The rows lie along a hidden order. The number after each row says roughly how far along it the row is, from 0 to 20. A new part has a new order.
[-10 -31  44   9  12   2  16  -1 -17  30  15  19 -11  33 -23  17 -13 -15
 -24   2 -37  -7 -27   2 -10   7 -19 -13 -12   0 -54   0 -13 -22 -37 -13
   2 -13  -9 -13  25  -4   2 -12 -20  38 -13  48  -3  16  -6  11  41  -5
  26 -12  -1 -17  13  46 -25 -16  37   0  -6  38   9  31 -11  36 -29 -13
  -7  11   8  -1 -23  -4  -3  16 -25 -12  30  34 -25  20 -11 -28 -17   0
  16 -18  -6  -8   9 -12 -63] => 4
[ 10  48  -1 -14  -8  -2 -24   4  18  -1 -21 -41   7 -10  16 -14 -10   1
  37  17  74  28  32  13  14   3  22  -1   0  -3  23  -7   8  -3  31  -3
   1  18 -22  12  -9   0   9 -18  -8  28  71  24  -8 -60  21   2  -2  -8
 -27   4 -16  23  -2   3 -11 -18 -45   8 -35 -16 -61  -7 -21  16  16  10
 -33 -20   0   3  85  26 -12   1  17   4 -31 -11 -11  28   4  48  12  14
  12   5   4  11   7   0  16] => 20
[  8   2 -24   5  -6   0  -3  -4   0 -22  -5  11   5 -16  -1 -10 -12   9
 -23 -18 -11 -16  19  -6   6 -11   6  -4   0   3   2   2  -2   7 -18   8
   6  -8   3 -16 -13   1  -7  18  31 -46  19 -83   2  31 -15  -9 -26  11
  -1   1  18  25 -12 -26  34  25  -2  -1  43 -32  49 -35  23 -43  21   3
  42  10   3   7 -41 -11  10  -6   4  -1   3 -26  32 -36  13 -12   9 -25
 -13  17   0  -1  -1  -1  50] => 6
[ -7 -44  24  16  17   2  19  -4 -17  28  37  26 -13  27 -24  10 -16 -15
 -42 -17 -59 -27 -30  -4 -13  -2 -25 -15 -12  -3 -50  -4 -16 -14 -39  -6
   0 -26  -8 -19  20  -5  -4   0   5   3 -36   6  -1  42 -20   4  19   1
  34 -10   9  -9   3  22  -7   9  54  -5  29  19  39  24  11   5 -23 -13
  23  24  13   2 -67 -18   3  15 -26 -11  40  23  -5 -14 -11 -45 -18  -8
   1  -8  -5 -12  14  -8 -35] => 0
[  3  44  -4  -7 -13   3 -20   7  -5 -13 -34 -26  19  -5  15 -25 -17   5
  29  30  56  30  22   5  11  18  28  15  -2   1  -2  22   4   1 -18  -1
  -1  25   8  -4  -4  -2   0 -10 -23   4  26 -28 -12 -41  17   5 -14  -3
 -23   2  -1  18  13 -17  -6 -23 -38  13 -40 -33 -29 -11 -22  19  25   7
 -23  -4   1   7  61  16 -28 -16  27  -8 -23 -14  -2  19  13  45   7  16
  14   7   9  21  -3  -7   8] => 20
[ -9 -31  43   7  10   2  17  -5 -16  35  28  17  -8  31 -28  18 -17 -21
 -32  -1 -45 -17 -23   1 -14   4 -21 -15 -15  -2 -56   1 -16 -26 -41 -12
   4 -17 -23 -20  28  -4  -2 -10 -16  34   1  30  -5  11 -11  15  37  -3
  35 -15  -4  -8  13  45 -29 -10  35  -3  -4  27  22  37  -5  16 -25 -14
   3  12  14   2 -47  -1  -5  18 -27 -18  35  23 -18  19 -13 -31 -18  -3
  16 -16  -7 -13  15 -15 -56] => 3
[ 14  55 -26  -5 -19  -2 -18  -1   0 -30 -33 -18  20 -16  15 -24 -17  14
   5  13  35  11  32   0  11  -3  27   6  -4   2   9   9   2   4 -19   8
   2  11   6 -13 -18   0  -4   6  -1 -30  12 -87  -8  -9  -3  -5 -35   9
 -16  -1   7  31  -5 -39  24   9 -36  11  -2 -57  11 -39   1 -16  33  11
  21   3   2   9   7   4  -8 -16  33  -6 -23 -32  30 -21  25  29  20  -7
  -7  16   7   7  -9  -5  57] => 15
[ -3 -22   2  10  11  -4  13 -14   4  -1  27  28  -9   0 -17   6 -15  -4
 -34 -26 -51 -33   4  -6  -6 -13 -17 -18  -6   0 -29   9 -11  -7 -29   1
   1 -23 -11 -22   2   0  -5  14  24 -28 -43 -44   2  38 -28   0  -7   8
  24  -7  12   8 -12  -3   5  27  27  -8  52  -2  53  -5  18 -33  -5 -10
  41  13  10   2 -92 -18  16 -24 -21  -5  26   7  16 -44   3 -41  -2 -25
  -6  10  -9 -16   9  -5  13] => 0
[  2  28  12  -8  -6   0 -17   7  -3  12 -23 -33  14  11   4  -8 -16  -4
  22  30  49  32  21   7   5  16  16   0  -6  -2  -2   4   0  -9  -3  -6
   0  15   2   8   4   0   7 -21 -35  36  55  10 -10 -50  18   9  11 -10
 -10   0 -10  10  15  24 -28 -34 -21  11 -48 -10 -52  10 -33  39   4   4
 -29  -9   4   5  69  18 -21  -4  20  -6 -21   6 -21  38   5  25   4  20
  15  -6   6  13  -1  -7 -23] => 18
[ 12  43 -22  -6 -19   0 -23  -6   5 -31 -25 -22  18 -21  13 -26 -14  17
   5   9  52  12  33   3  13   2  29   9  -4  -1  10  -7   4   7  -2   8
   1  13  10  -6 -17  -1   1   6   4 -25  25 -79  -6 -43  -2  -5 -31   7
 -20   2  10  34  -5 -25  18   2 -48  12  -3 -45   4 -32   4 -12  29   7
  23   7  -1   8  23   7 -12 -17  36   1 -23 -33  23 -17  21  34  20  -9
  -5  17  10  10  -4  -2  48] => 16
[  4  34  32  -7   4  -3 -17  -5  16  36  -6 -36  -5   9   1   6  -6 -16
  40  13  63  16  21  17   3   9  -6 -27  -8  -7 -12 -22  -1 -23  32 -12
   8  10 -57  13  -1   2  17 -28 -18  55  93  37 -10 -64  12  10  27 -13
 -10   0 -20  26  -2  44 -39 -32 -20   8 -56  16 -75  23 -45  45 -11   3
 -44 -11  11   2  93  29  -8  20  -7  -8 -23  13 -27  38  -9  20  11  20
  24  -2  -5   3  27   2 -32] => 16
[ 10  51 -29  -9 -16   1 -32  -3  11 -24 -30 -34  21 -21  16 -27 -13  10
  24  15  59  19  35   6  17   2  27   7   3  -1  22 -21   5   6   9   3
   4  20   0   0 -17  -1   3   0   1 -20  44 -50  -5 -30   6  -3 -21   0
 -25   2   1  31  -5 -25  11   0 -43  10 -18 -44 -25 -23 -11   3  30   6
  -1  -6   0   6  64  12  -6 -15  33  -2 -35 -31  12  -4  15  37  19  -6
   0  16   8  15  -2   2  52] => 18
[ -5  19  21   3 -22   9   2  12 -34  -6 -23 -15  24  11  -2 -26 -26  -4
  -8  51  15  34  -6  -1  -1  27  17  31 -14   3 -33  -8  -2   2 -62  -2
 -10  22  48  -8  24 -12  -5 -18 -51  14  -8  -1 -20 -26  15   5   9  -5
  -6  -6  10 -15  39  -8 -24 -40 -10  17 -57 -10 -36  15 -11  49   7  -2
 -15   4  -5   4  33   7 -42 -16  34 -16 -20   2 -23  46  13  37  -9  16
  22 -13  13  21 -19 -26 -48] => 18
[  1 -20 -18   7  -3  -2   8 -12 -13 -12   8  28   0  -1 -12  -4 -18   5
 -44 -22 -37 -22  -1 -10  -2  -9  -3  -7  -8   3 -20  16  -6  -1 -43  10
   4 -17   7 -27  -1   0 -11  18  27 -46 -45 -72   3  51 -25  -3 -18  11
  23  -6  18  12  -9 -22  24  28  18  -1  37 -18  58 -22  28 -28   8  -6
  45  16  10   4 -87 -19  16  -2  -4  -7  25  -8  27 -44   9 -28  -3 -29
 -11  10  -2  -5   2  -7  38] => 2
[ -4  -7  40  -3  10  -1  -1  -4   3  32  13 -11 -11  24 -15  12 -14 -17
   8  16   6   4 -10   8  -9  10 -15 -18  -9  -4 -27 -11  -7 -20  -2 -12
   1   0 -33   5  17  -3   9 -25 -25  58  40  56 -10 -29   8  14  37 -13
   5  -9 -16 -13   8  50 -36 -24   7   1 -29  38 -37  33 -32  47 -20  -7
 -38  -1   9  -1  27  12 -10  15 -18  -8  -2  30 -33  42 -13  -3  -2  27
  23 -14  -3  -5  13  -8 -56] => 11
